Below is a small trained network, with its code and all its weights. Each question gives an input and a class and asks what happens when units are switched off, that is, made to give their printed mean instead of their output.

import numpy as np


def w(rows, s, z=0):
    codes = np.array(rows[::2]) - 128.0
    scale = np.full(codes.shape[1], s)
    scale[-1] = z or s
    return codes * scale


def f(y):
    return y / 2 * (1 + np.tanh(0.7978845608 * (y + 0.044715 * y**3)))


def log_softmax(a):
    a = a - a.max(-1, keepdims=True)
    return a - np.log(np.exp(a).sum(-1, keepdims=True))


def net(x, mask):
    res = np.array(x, float).reshape(1, 4) / 4 @ E
    y = f(res @ A[0][:, :-1].T + A[0][:, -1])
    res = res + np.where(mask, y, B[0][:, -1]) @ B[0][:, :-1]
    return log_softmax(res[-1] @ U[:, :-1].T + U[:, -1])


A, B = {}, {}
E = w([
[128,129,127],'x0',
[216,64,164],'x1',
[193,93,1],'x2',
[207,217,152],'x3',
],0.0072)
A[0] = w([
[174,196,135,43],'neuron 0',
[169,61,181,89],'neuron 1',
[77,59,133,65],'neuron 2',
[225,251,179,130],'neuron 3',
[49,228,113,77],'neuron 4',
[78,125,232,87],'neuron 5',
[158,116,52,51],'neuron 6',
[75,38,150,116],'neuron 7',
[140,114,73,3],'neuron 8',
[198,74,204,99],'neuron 9',
],0.013,0.0049)
B[0] = w([
[56,138,214,156],'neuron 0',
[79,188,86,165],'neuron 1',
[74,99,188,149],'neuron 2',
[110,57,152,254],'neuron 3',
[62,171,74,194],'neuron 4',
[255,159,149,203],'neuron 5',
[183,179,199,160],'neuron 6',
[108,66,154,170],'neuron 7',
[105,225,204,132],'neuron 8',
[50,198,63,188],'neuron 9',
],0.024,0.0092)
U = w([
[76,58,254,83],'0',
[226,216,233,96],'1',
[70,201,98,69],'2',
[143,101,148,247],'3',
],0.0087,0.012)

Each question gives the input, the list of numbers given to net, and the class t.
The units are the neurons (one row each of A and B). Each row of codes is followed by its name. A weight is (code - 128) times the scale printed after its matrix; where a second scale follows, it is the last column's (A, B and U).
mask holds one flag per neuron, in row order. A switched-off neuron (its flag False) gives its mean, the last column of its row in B, instead of its output. The means were averaged over made-up inputs and are rounded, as every weight is.
A unit's drop is (log p(t) with every unit on - log p(t) with that unit switched off) / (log p(t) with every unit on - log p(t) with every unit switched off).
The circuit of an input: a set's keep is (log p(t) with only the set's units on - log p(t) with every unit switched off) / (log p(t) with every unit on - log p(t) with every unit switched off). Starting from all 10 units, units are removed one at a time, each time the one whose removal leaves the highest keep (on an exact tie, the one counted first), for as long as the keep stays at least 0.8.
units of the circuit, in order: the units of the circuit, biggest drop first
unit that matters most: the unit with the biggest drop
top k neurons: the k neurons with the biggest drops, biggest first
drop when u is switched off: that unit's drop, to one decimal
input [3,-5,1,-6], class 0: unit that matters most -> neuron 2
input [3,5,6,4], class 1: top 2 neurons -> neuron 6; neuron 4
input [-2,8,-5,1], class 2: top 2 neurons -> neuron 9; neuron 1
input [-1,1,5,-2], class 1: units of the circuit, in order -> neuron 3; neuron 6
input [-4,6,4,4], class 2: top 3 neurons -> neuron 9; neuron 5; neuron 1
input [7,-7,7,8], class 0: units of the circuit, in order -> neuron 3; neuron 0
input [-1,8,7,-7], class 2: top 2 neurons -> neuron 1; neuron 3
input [1,5,4,-1], class 2: units of the circuit, in order -> neuron 5; neuron 3
input [-3,5,2,-1], class 2: top 2 neurons -> neuron 3; neuron 5
input [-4,8,7,1], class 2: top 2 neurons -> neuron 9; neuron 5
input [4,-7,5,-8], class 0: top 2 neurons -> neuron 2; neuron 7
input [6,6,4,-5], class 2: top 3 neurons -> neuron 3; neuron 1; neuron 5
input [-3,3,-3,-1], class 1: top 3 neurons -> neuron 3; neuron 4; neuron 5
input [6,6,7,7], class 0: top 3 neurons -> neuron 3; neuron 5; neuron 0
input [0,-5,2,7], class 0: top neuron -> neuron 3
input [5,7,-4,8], class 0: top 3 neurons -> neuron 3; neuron 0; neuron 4
input [5,8,-7,5], class 2: drop when neuron 1 is switched off -> 0.5
input [1,-1,8,-4], class 1: drop when neuron 1 is switched off -> 0.0
input [1,-1,4,5], class 0: drop when neuron 3 is switched off -> 0.2
